Below is a small trained network, with its code and all its weights. Each question gives an input and a target symbol and asks what happens when units are switched off, that is, made to give their printed mean instead of their output.

import numpy as np


def w(rows, s, z=0):
    codes = np.array(rows[::2]) - 128.0
    scale = np.full(codes.shape[1], s)
    scale[-1] = z or s
    return codes * scale


def norm(h):
    return h / np.sqrt((h * h).mean(-1, keepdims=True) + 1e-5)


def f(y):
    return np.maximum(y, 0)


def softmax(a):
    e = np.exp(a - a.max(-1, keepdims=True))
    return e / e.sum(-1, keepdims=True)


def log_softmax(a):
    a = a - a.max(-1, keepdims=True)
    return a - np.log(np.exp(a).sum(-1, keepdims=True))


def net(x, mask):
    ids = ['ΠΩγδεξφ'.index(c) for c in x.split()]
    T = len(ids)
    res = E[ids] + P[:T]
    r = norm(res)
    for j in range(3):
        rows = slice(4 * j, 4 * j + 4)
        q, k, v = (r @ M[0][rows].T for M in (Q, K, V))
        z = softmax(np.where(np.tri(T) > 0, q @ k.T / 4**0.5, -1e9)) @ v
        o = O[0][rows]
        res = res + np.where(mask[j], z, o[:, -1]) @ o[:, :-1]
    y = f(norm(res) @ A[0][:, :-1].T + A[0][:, -1])
    res = res + np.where(mask[3:7], y, B[0][:, -1]) @ B[0][:, :-1]
    return log_softmax(norm(res)[-1] @ U[:, :-1].T + U[:, -1])


Q, K, V, O, A, B = {}, {}, {}, {}, {}, {}
E = w([
[133,77,134,142],'Π',
[34,128,150,132],'Ω',
[97,91,199,120],'γ',
[99,90,201,121],'δ',
[51,120,97,203],'ε',
[133,69,183,198],'ξ',
[184,253,174,148],'φ',
],0.022)
P = w([
[141,2,69,86],'0',
[144,26,86,96],'1',
[141,43,96,106],'2',
[129,53,108,116],'3',
[126,66,118,127],'4',
[114,78,128,131],'5',
[108,85,141,139],'6',
[99,92,151,153],'7',
[88,104,162,154],'8',
[80,114,173,164],'9',
[69,124,185,172],'10',
[59,134,200,182],'11',
[52,139,212,194],'12',
[97,149,200,183],'13',
],0.012)
Q[0] = w([
[127,96,118,97],'H1',
[127,165,71,69],'H1',
[167,85,210,171],'H1',
[126,142,116,111],'H1',
[147,185,102,40],'H2',
[157,173,1,93],'H2',
[137,130,233,88],'H2',
[70,106,118,129],'H2',
[199,181,164,9],'H3',
[187,173,108,117],'H3',
[109,147,102,83],'H3',
[124,130,187,195],'H3',
],0.036)
K[0] = w([
[120,133,82,110],'H1',
[166,94,69,69],'H1',
[62,210,120,169],'H1',
[137,121,123,123],'H1',
[163,108,58,71],'H2',
[117,21,73,57],'H2',
[173,226,121,125],'H2',
[123,117,142,197],'H2',
[130,58,2,122],'H3',
[118,115,89,79],'H3',
[152,103,132,88],'H3',
[147,223,137,181],'H3',
],0.034)
V[0] = w([
[138,139,101,144],'H1',
[205,212,112,120],'H1',
[128,121,81,204],'H1',
[130,125,136,199],'H1',
[124,154,4,216],'H2',
[103,142,124,46],'H2',
[106,133,84,180],'H2',
[188,132,108,196],'H2',
[115,140,120,108],'H3',
[100,153,124,62],'H3',
[182,68,210,196],'H3',
[126,139,48,204],'H3',
],0.035)
O[0] = w([
[118,120,114,161,109],'H1',
[29,137,141,183,2],'H1',
[148,124,80,191,150],'H1',
[165,161,91,138,172],'H1',
[165,76,36,252,116],'H2',
[49,150,98,47,75],'H2',
[182,127,99,178,135],'H2',
[138,74,151,214,164],'H2',
[122,121,106,135,115],'H3',
[126,124,73,131,101],'H3',
[165,161,230,88,213],'H3',
[95,91,138,180,97],'H3',
],0.034,0.026)
A[0] = w([
[152,207,168,181,178],'N1',
[115,91,254,187,254],'N2',
[166,143,64,23,197],'N3',
[150,51,208,52,109],'N4',
],0.033,0.0055)
B[0] = w([
[129,121,67,138,204],'N1',
[73,124,145,254,253],'N2',
[63,127,93,226,218],'N3',
[83,36,132,80,244],'N4',
],0.04,0.023)
U = w([
[138,168,143,110,234],'Π',
[126,51,132,141,19],'Ω',
[138,175,152,111,233],'γ',
[110,137,62,127,155],'δ',
[208,155,81,177,169],'ε',
[205,151,246,176,2],'ξ',
[97,198,156,202,229],'φ',
],0.014,0.0045)

Each question gives the input, a string of symbols that net reads in full, and the target symbol t.
The units are the heads (4 rows each of Q, K, V and O) and the neurons (one row each of A and B). Each row of codes is followed by its name. A weight is (code - 128) times the scale printed after its matrix; where a second scale follows, it is the last column's (O, A, B and U).
mask holds one flag per unit, heads first, then neurons. A switched-off unit (its flag False) gives its mean, the last column of its rows in O or B, instead of its output. The means were averaged over made-up inputs and are rounded, as every weight is.
A unit's drop is (log p(t) with every unit on - log p(t) with that unit switched off) / (log p(t) with every unit on - log p(t) with every unit switched off).
The circuit of an input: a set's keep is (log p(t) with only the set's units on - log p(t) with every unit switched off) / (log p(t) with every unit on - log p(t) with every unit switched off). Starting from all 7 units, units are removed one at a time, each time the one whose removal leaves the highest keep (on an exact tie, the one counted first), for as long as the keep stays at least 0.8.
units of the circuit, in order: the units of the circuit, biggest drop first
unit that matters most: the unit with the biggest drop
top k neurons: the k neurons with the biggest drops, biggest first
heads that matter: for each layer, one digit per head in row order, 1 if its drop is at least 0.15 and else 0, layers parted by /
drop of u: that unit's drop, to one decimal
input Ω Ω Π, target δ: heads that matter : 011
input Ω ξ Π ε Π φ ε Π γ, target ε: heads that matter : 101
input ε φ δ Ω δ ξ, target Ω: top 2 neurons : (N4, N3)
input δ Ω γ γ γ φ Ω γ, target Ω: units of the circuit, in order : (N4, H1)
input δ ε γ Π δ Ω γ ξ ξ γ Ω ε γ ε, target ε: heads that matter : 010
input Ω ε Ω Π, target ε: top 2 neurons : (N4, N2)
input ξ γ ε γ φ γ Π δ γ Ω γ Π ε, target ε: heads that matter : 000
input ε ξ φ γ ε Ω Ω ε ξ Ω, target Ω: units of the circuit, in order : (H2, N4)
input ξ Ω ε ε γ δ φ ξ, target φ: heads that matter : 100
input Ω φ Π γ Π ε Ω Ω ε ξ Ω ε ξ ξ, target ε: heads that matter : 101
input δ δ Ω ε ε δ, target ε: heads that matter : 000
input ε δ Ω Π φ ε Ω γ ε δ Ω, target Ω: unit that matters most : N4
input Ω Π φ ξ Ω Ω Ω ε Ω γ γ γ, target Ω: units of the circuit, in order : (N4, H2)
input Π Ω Ω ε Ω γ Ω γ ε Ω, target ε: heads that matter : 010
input ε γ Π, target ε: top neuron : (N3)
input Ω Π Ω Π, target δ: top 2 neurons : (N3, N2)
input γ ξ δ ξ Π ε Ω ε Ω Ω, target ε: top 2 neurons : (N2, N4)
input Π Ω Ω, target δ: top 2 neurons : (N3, N2)
input Ω Ω γ φ γ γ φ, target φ: drop of H1 : 1.3
input Ω ε γ δ Ω, target γ: drop of H3 : 0.2
input Ω Ω δ Π, target γ: drop of H2 : 0.4
input γ Ω ξ Π Π, target ξ: drop of H3 : 0.6
input φ φ φ φ Ω, target φ: top neuron : (N2)
